Below are the code and all the weights of a small trained network. Each question names an input and a target symbol and asks about switching units off, where a switched-off unit gives its printed mean instead of its output.

import numpy as np


def w(rows, s, z=0):
    codes = np.array(rows[::2]) - 128.0
    scale = np.full(codes.shape[1], s)
    scale[-1] = z or s
    return codes * scale


def f(y):
    return np.maximum(y, 0)


def softmax(a):
    e = np.exp(a - a.max(-1, keepdims=True))
    return e / e.sum(-1, keepdims=True)


def log_softmax(a):
    a = a - a.max(-1, keepdims=True)
    return a - np.log(np.exp(a).sum(-1, keepdims=True))


def net(x, mask):
    ids = ['Γεηλστφψω'.index(c) for c in x.split()]
    T = len(ids)
    res = E[ids] + P[:T]
    u = 0
    for l in range(2):
        r = res
        for j in range(2):
            rows = slice(4 * j, 4 * j + 4)
            q, k, v = (r @ M[l][rows].T for M in (Q, K, V))
            z = softmax(np.where(np.tri(T) > 0, q @ k.T / 4**0.5, -1e9)) @ v
            o = O[l][rows]
            res = res + np.where(mask[u + j], z, o[:, -1]) @ o[:, :-1]
        u += 2
        y = f(res @ A[l][:, :-1].T + A[l][:, -1])
        res = res + np.where(mask[u : u + 4], y, B[l][:, -1]) @ B[l][:, :-1]
        u += 4
    return log_softmax(res[-1] @ U[:, :-1].T + U[:, -1])


Q, K, V, O, A, B = {}, {}, {}, {}, {}, {}
E = w([
[142,82,120,124,191,172,143],'Γ',
[164,120,144,106,165,163,151],'ε',
[192,146,164,152,216,159,109],'η',
[94,89,133,70,175,26,92],'λ',
[112,66,99,204,79,65,59],'σ',
[124,70,110,69,33,174,197],'τ',
[109,173,184,109,87,167,190],'φ',
[41,156,103,6,42,44,171],'ψ',
[124,158,66,139,210,172,8],'ω',
],0.016)
P = w([
[120,1,206,85,64,84,128],'0',
[193,102,240,121,99,73,36],'1',
[129,100,251,157,121,137,34],'2',
[100,124,198,204,81,223,118],'3',
[149,130,211,174,87,191,91],'4',
[56,51,214,157,11,160,82],'5',
],0.0054)
Q[0] = w([
[159,164,143,110,28,38,255],'0.h1',
[67,154,158,146,45,85,5],'0.h1',
[196,108,87,81,114,110,71],'0.h1',
[98,81,32,197,103,74,98],'0.h1',
[126,139,53,146,54,47,71],'0.h2',
[107,19,167,115,106,76,198],'0.h2',
[165,94,36,247,78,141,61],'0.h2',
[61,110,219,167,158,46,127],'0.h2',
],0.0074)
K[0] = w([
[174,78,175,117,82,111,203],'0.h1',
[149,140,1,199,86,216,135],'0.h1',
[99,23,132,80,117,120,99],'0.h1',
[171,163,113,105,32,145,96],'0.h1',
[132,20,52,118,125,74,98],'0.h2',
[25,25,197,173,88,141,201],'0.h2',
[182,12,52,194,85,156,3],'0.h2',
[33,156,179,131,39,26,145],'0.h2',
],0.0085)
V[0] = w([
[111,173,128,142,192,172,177],'0.h1',
[40,199,110,177,119,121,67],'0.h1',
[177,73,150,1,130,49,162],'0.h1',
[135,130,119,150,97,95,199],'0.h1',
[156,146,119,123,196,136,164],'0.h2',
[72,78,127,95,93,64,91],'0.h2',
[51,231,214,200,8,62,57],'0.h2',
[95,103,160,54,136,22,111],'0.h2',
],0.007)
O[0] = w([
[168,113,105,101,105,59,174,26],'0.h1',
[128,128,134,46,200,142,136,48],'0.h1',
[148,206,191,169,88,150,85,229],'0.h1',
[82,148,146,156,176,69,192,14],'0.h1',
[149,176,113,146,63,69,97,52],'0.h2',
[90,116,149,56,130,147,16,238],'0.h2',
[124,15,149,16,253,167,199,200],'0.h2',
[122,222,222,121,192,198,54,252],'0.h2',
],0.0065,0.0027)
A[0] = w([
[88,146,103,75,61,126,132,144],'0.n1',
[154,182,44,186,74,135,148,96],'0.n2',
[153,153,167,185,127,173,183,82],'0.n3',
[170,124,127,158,165,255,203,254],'0.n4',
],0.0086,0.0049)
B[0] = w([
[34,8,51,74,141,246,113,162],'0.n1',
[73,127,77,254,76,143,144,165],'0.n2',
[95,84,134,18,94,20,92,178],'0.n3',
[177,93,149,37,109,82,50,254],'0.n4',
],0.0067,0.0081)
Q[1] = w([
[108,178,157,43,158,162,199],'1.h1',
[130,56,216,144,168,118,128],'1.h1',
[142,87,56,212,195,132,180],'1.h1',
[140,69,195,168,158,158,98],'1.h1',
[184,98,175,17,108,209,108],'1.h2',
[135,105,139,114,160,204,80],'1.h2',
[71,128,51,10,164,90,7],'1.h2',
[162,40,253,147,7,96,31],'1.h2',
],0.0056)
K[1] = w([
[138,200,95,205,132,167,122],'1.h1',
[85,66,88,32,53,67,151],'1.h1',
[173,158,213,172,69,170,165],'1.h1',
[93,38,163,106,72,57,143],'1.h1',
[71,166,3,68,128,195,157],'1.h2',
[139,139,101,105,72,118,143],'1.h2',
[213,94,79,97,56,227,112],'1.h2',
[133,87,51,34,171,56,156],'1.h2',
],0.0067)
V[1] = w([
[80,69,87,162,172,254,134],'1.h1',
[198,106,133,161,224,46,143],'1.h1',
[118,70,147,140,22,172,127],'1.h1',
[121,194,33,133,68,162,175],'1.h1',
[194,117,47,185,112,145,70],'1.h2',
[209,78,169,144,151,127,153],'1.h2',
[111,191,86,83,136,79,174],'1.h2',
[118,86,190,143,71,121,149],'1.h2',
],0.0092)
O[1] = w([
[97,132,4,153,223,134,128,161],'1.h1',
[191,99,156,178,187,146,118,47],'1.h1',
[66,160,84,86,111,113,255,189],'1.h1',
[131,86,72,147,36,108,115,5],'1.h1',
[196,180,77,130,87,190,101,103],'1.h2',
[231,122,167,207,166,166,227,108],'1.h2',
[116,55,129,120,73,82,98,53],'1.h2',
[65,176,190,151,152,137,215,157],'1.h2',
],0.0084,0.015)
A[1] = w([
[114,101,122,84,137,184,104,199],'1.n1',
[82,103,86,249,72,107,79,2],'1.n2',
[203,179,87,223,139,116,170,94],'1.n3',
[49,190,95,1,153,98,83,113],'1.n4',
],0.0062,0.005)
B[1] = w([
[180,129,151,175,99,7,22,178],'1.n1',
[54,184,86,136,254,139,5,132],'1.n2',
[141,97,26,137,102,218,99,141],'1.n3',
[246,111,84,227,171,115,147,253],'1.n4',
],0.0079,0.025)
U = w([
[33,224,44,85,121,146,76,178],'Γ',
[86,202,97,104,77,104,107,201],'ε',
[182,108,110,231,76,185,173,162],'η',
[95,244,135,104,111,115,65,129],'λ',
[73,179,56,51,207,245,119,15],'σ',
[144,202,34,117,120,106,188,2],'τ',
[126,116,133,37,124,126,157,208],'φ',
[90,150,73,130,102,2,94,79],'ψ',
[160,131,23,5,107,150,50,145],'ω',
],0.0048,0.0035)

Each question gives the input, a string of symbols that net reads in full, and the target symbol t.
The units are the heads (4 rows each of Q, K, V and O) and the neurons (one row each of A and B). Each row of codes is followed by its name. A weight is (code - 128) times the scale printed after its matrix; where a second scale follows, it is the last column's (O, A, B and U).
mask holds one flag per unit, layer by layer, with each layer's heads first. A switched-off unit (its flag False) gives its mean, the last column of its rows in O or B, instead of its output. The means were averaged over made-up inputs and are rounded, as every weight is.
A unit's drop is (log p(t) with every unit on - log p(t) with that unit switched off) / (log p(t) with every unit on - log p(t) with every unit switched off).
The circuit of an input: a set's keep is (log p(t) with only the set's units on - log p(t) with every unit switched off) / (log p(t) with every unit on - log p(t) with every unit switched off). Starting from all 12 units, units are removed one at a time, each time the one whose removal leaves the highest keep (on an exact tie, the one counted first), for as long as the keep stays at least 0.8.
units of the circuit, in order: the units of the circuit, biggest drop first
unit that matters most: the unit with the biggest drop
k most important neurons: the k neurons with the biggest drops, biggest first
k most important neurons of layer l: the k neurons of layer l with the biggest drops, biggest first
which heads matter: for each layer, one digit per head in row order, 1 if its drop is at least 0.15 and else 0, layers parted by /
input ω Γ ψ σ ω λ, target ω: which heads matter -> 11 / 01
input Γ η ε Γ ω ε, target ω: units of the circuit, in order -> [1.h2; 0.h1]
input Γ η τ ψ λ, target τ: 2 most important neurons -> [1.n4; 0.n1]
input Γ σ σ ψ λ, target ψ: most important neuron of layer 0 -> [0.n1]
input σ Γ η ψ η, target ψ: 2 most important neurons of layer 0 -> [0.n4; 0.n1]
input ω Γ λ Γ Γ σ, target σ: units of the circuit, in order -> [1.h1; 0.h2]
input ε Γ σ ψ τ τ, target ψ: which heads matter -> 10 / 01
input φ λ Γ, target φ: which heads matter -> 01 / 11
input Γ ω σ σ τ η, target σ: units of the circuit, in order -> [1.h1; 0.h2; 0.h1]
input σ η λ, target σ: units of the circuit, in order -> [0.h2; 1.h1]
input η ω φ, target ω: units of the circuit, in order -> [0.h1; 1.h2; 0.n4]
input Γ ψ Γ ω Γ Γ, target ω: units of the circuit, in order -> [0.h1; 1.h2]
input Γ η Γ, target η: units of the circuit, in order -> [0.h2; 1.h1]
input ε ψ ω σ, target ω: unit that matters most -> 0.h1
input λ λ ψ λ, target ψ: units of the circuit, in order -> [1.h2; 1.n4; 1.n1; 0.h2]
input φ Γ φ η τ, target φ: 2 most important neurons of layer 0 -> [0.n4; 0.n3]
input τ σ Γ, target τ: units of the circuit, in order -> [1.h1; 0.n1; 1.n4]
input Γ λ ε, target λ: units of the circuit, in order -> [1.h1; 0.h2; 1.n4]
input τ ω ψ η, target ω: 2 most important neurons of layer 0 -> [0.n4; 0.n2]
input τ η τ ε, target τ: unit that matters most -> 1.h1
input Γ σ σ η, target σ: 3 most important neurons -> [1.n4; 1.n1; 1.n3]
input σ λ τ, target σ: units of the circuit, in order -> [0.h2; 1.h1; 0.h1]
input η λ ψ, target ψ: 2 most important neurons of layer 1 -> [1.n4; 1.n1]
input σ φ ω φ η σ, target φ: 3 most important neurons of layer 0 -> [0.n4; 0.n3; 0.n1]
